Below are the code and all the weights of a small trained network. Each question names an input and a target symbol and asks about switching units off, where a switched-off unit gives its printed mean instead of its output.

import numpy as np


def w(rows, s, z=0):
    codes = np.array(rows[::2]) - 128.0
    scale = np.full(codes.shape[1], s)
    scale[-1] = z or s
    return codes * scale


def f(y):
    return np.maximum(y, 0)


def softmax(a):
    e = np.exp(a - a.max(-1, keepdims=True))
    return e / e.sum(-1, keepdims=True)


def log_softmax(a):
    a = a - a.max(-1, keepdims=True)
    return a - np.log(np.exp(a).sum(-1, keepdims=True))


def net(x, mask):
    ids = ['δελξπτψ'.index(c) for c in x.split()]
    T = len(ids)
    res = E[ids] + P[:T]
    u = 0
    for l in range(2):
        q, k, v = (res @ M[l].T for M in (Q, K, V))
        z = softmax(np.where(np.tri(T) > 0, q @ k.T / 2**0.5, -1e9)) @ v
        res = res + np.where(mask[u], z, O[l][:, -1]) @ O[l][:, :-1]
        u += 1
        y = f(res @ A[l][:, :-1].T + A[l][:, -1])
        res = res + np.where(mask[u : u + 8], y, B[l][:, -1]) @ B[l][:, :-1]
        u += 8
    return log_softmax(res[-1] @ U[:, :-1].T + U[:, -1])


Q, K, V, O, A, B = {}, {}, {}, {}, {}, {}
E = w([
[42,182,156,137],'δ',
[61,109,40,170],'ε',
[102,105,134,153],'λ',
[127,156,116,107],'ξ',
[57,61,79,70],'π',
[116,6,112,99],'τ',
[174,125,128,123],'ψ',
],0.022)
P = w([
[184,181,92,190],'0',
[227,96,243,171],'1',
[229,111,226,188],'2',
[178,160,123,192],'3',
[144,245,4,183],'4',
[159,211,67,197],'5',
[168,144,157,157],'6',
[166,182,114,176],'7',
[186,157,174,192],'8',
[166,157,181,188],'9',
[185,185,136,207],'10',
[168,177,103,191],'11',
[179,156,165,174],'12',
[146,220,22,193],'13',
],0.0043)
Q[0] = w([
[126,151,186,161],'L0H1',
[165,249,117,141],'L0H1',
],0.013)
K[0] = w([
[95,133,206,174],'L0H1',
[76,245,200,145],'L0H1',
],0.013)
V[0] = w([
[205,90,157,64],'L0H1',
[197,120,2,138],'L0H1',
],0.0074)
O[0] = w([
[165,107,62,155,5],'L0H1',
[213,2,243,137,201],'L0H1',
],0.0072,0.0022)
A[0] = w([
[86,153,194,228,237],'L0N1',
[90,175,117,181,101],'L0N2',
[57,218,156,126,119],'L0N3',
[144,255,238,109,194],'L0N4',
[180,56,27,62,145],'L0N5',
[79,116,103,125,253],'L0N6',
[95,33,173,230,79],'L0N7',
[253,135,135,218,19],'L0N8',
],0.0081,0.0021)
B[0] = w([
[107,244,129,164,214],'L0N1',
[136,120,169,63,193],'L0N2',
[142,79,221,91,222],'L0N3',
[161,131,64,68,251],'L0N4',
[122,122,182,189,244],'L0N5',
[122,117,173,165,241],'L0N6',
[133,230,31,163,253],'L0N7',
[41,30,210,98,153],'L0N8',
],0.011,0.0045)
Q[1] = w([
[42,158,190,254],'L1H1',
[179,184,99,93],'L1H1',
],0.0056)
K[1] = w([
[54,170,188,51],'L1H1',
[138,2,38,73],'L1H1',
],0.0046)
V[1] = w([
[41,110,182,142],'L1H1',
[254,161,202,107],'L1H1',
],0.0073)
O[1] = w([
[42,117,77,71,251],'L1H1',
[171,71,172,2,71],'L1H1',
],0.0077,0.0016)
A[1] = w([
[177,192,153,146,148],'L1N1',
[130,140,254,176,114],'L1N2',
[58,136,115,83,63],'L1N3',
[158,166,149,187,255],'L1N4',
[114,184,134,55,115],'L1N5',
[121,173,146,126,213],'L1N6',
[187,115,69,163,152],'L1N7',
[246,89,98,125,73],'L1N8',
],0.0091,0.0032)
B[1] = w([
[79,20,96,79,216],'L1N1',
[216,179,154,138,184],'L1N2',
[171,101,124,144,195],'L1N3',
[199,255,206,113,254],'L1N4',
[82,58,53,222,253],'L1N5',
[139,148,56,38,239],'L1N6',
[179,143,84,198,200],'L1N7',
[144,173,107,69,162],'L1N8',
],0.0083,0.005)
U = w([
[112,93,2,46,148],'δ',
[63,201,135,138,127],'ε',
[36,214,172,65,91],'λ',
[186,126,93,78,253],'ξ',
[18,133,78,193,76],'π',
[182,69,52,194,23],'τ',
[57,112,188,143,170],'ψ',
],0.0065,0.0044)

Each question gives the input, a string of symbols that net reads in full, and the target symbol t.
The units are the heads (2 rows each of Q, K, V and O) and the neurons (one row each of A and B). Each row of codes is followed by its name. A weight is (code - 128) times the scale printed after its matrix; where a second scale follows, it is the last column's (O, A, B and U).
mask holds one flag per unit, layer by layer, with each layer's heads first. A switched-off unit (its flag False) gives its mean, the last column of its rows in O or B, instead of its output. The means were averaged over made-up inputs and are rounded, as every weight is.
A unit's drop is (log p(t) with every unit on - log p(t) with that unit switched off) / (log p(t) with every unit on - log p(t) with every unit switched off).
The circuit of an input: a set's keep is (log p(t) with only the set's units on - log p(t) with every unit switched off) / (log p(t) with every unit on - log p(t) with every unit switched off). Starting from the 12 units with the biggest drops (on a tie, the unit counted first), units are removed one at a time, each time the one whose removal leaves the highest keep (on an exact tie, the one counted first), for as long as the keep stays at least 0.8.
circuit, biggest first: the units of the circuit, biggest drop first
unit that matters most: the unit with the biggest drop
top k neurons: the k neurons with the biggest drops, biggest first
k most important neurons of layer l: the k neurons of layer l with the biggest drops, biggest first
drop of u: that unit's drop, to one decimal
input ε λ ξ π, target ψ: circuit, biggest first -> L0N5, L0N4, L0N7
input ε ξ τ, target τ: circuit, biggest first -> L1N7, L0H1, L0N7, L1H1
input ξ ξ ξ ξ ξ δ ξ λ δ λ, target δ: circuit, biggest first -> L0N3, L1H1, L0H1, L1N4
input ε λ ξ λ π π ξ ε π λ λ, target λ: top 4 neurons -> L1N4, L0N1, L1N5, L0N4
input τ ε ξ ε ξ ξ τ, target τ: circuit, biggest first -> L0H1, L1N7, L0N7, L1H1
input ξ ξ π τ π, target ψ: circuit, biggest first -> L0N5, L0N7, L0N4
input λ ξ δ ψ, target δ: most important neuron of layer 1 -> L1N4
input ε π π ε ε π π ξ λ ε, target ε: top 3 neurons -> L1N4, L1N5, L0N1
input ε δ ψ ξ π τ δ, target δ: circuit, biggest first -> L1N6, L0N4, L0H1
input π ε ξ ψ ε ε ξ ε π ε ε π, target π: circuit, biggest first -> L1H1, L0N3
input λ ψ ξ, target δ: top 4 neurons -> L1N4, L0N5, L0N4, L0N6
input ξ δ ξ δ ψ λ, target δ: top 3 neurons -> L0N3, L0N2, L1N4
input ξ λ λ ψ ε, target ε: top 3 neurons -> L1N4, L1N5, L0N4
input ξ λ λ, target λ: top 4 neurons -> L1N4, L0N1, L0N4, L1N5
input π ε ξ δ ξ ψ ξ, target δ: unit that matters most -> L0N4
input ξ ε ξ ε δ ψ, target δ: 4 most important neurons of layer 0 -> L0N4, L0N5, L0N6, L0N1
input π π ε ξ δ δ ξ τ ξ δ, target δ: drop of L1N6 -> 0.4
input ξ ψ π π ψ ψ, target ψ: drop of L0H1 -> 0.3
input π π ε ε π, target π: drop of L1H1 -> 0.5
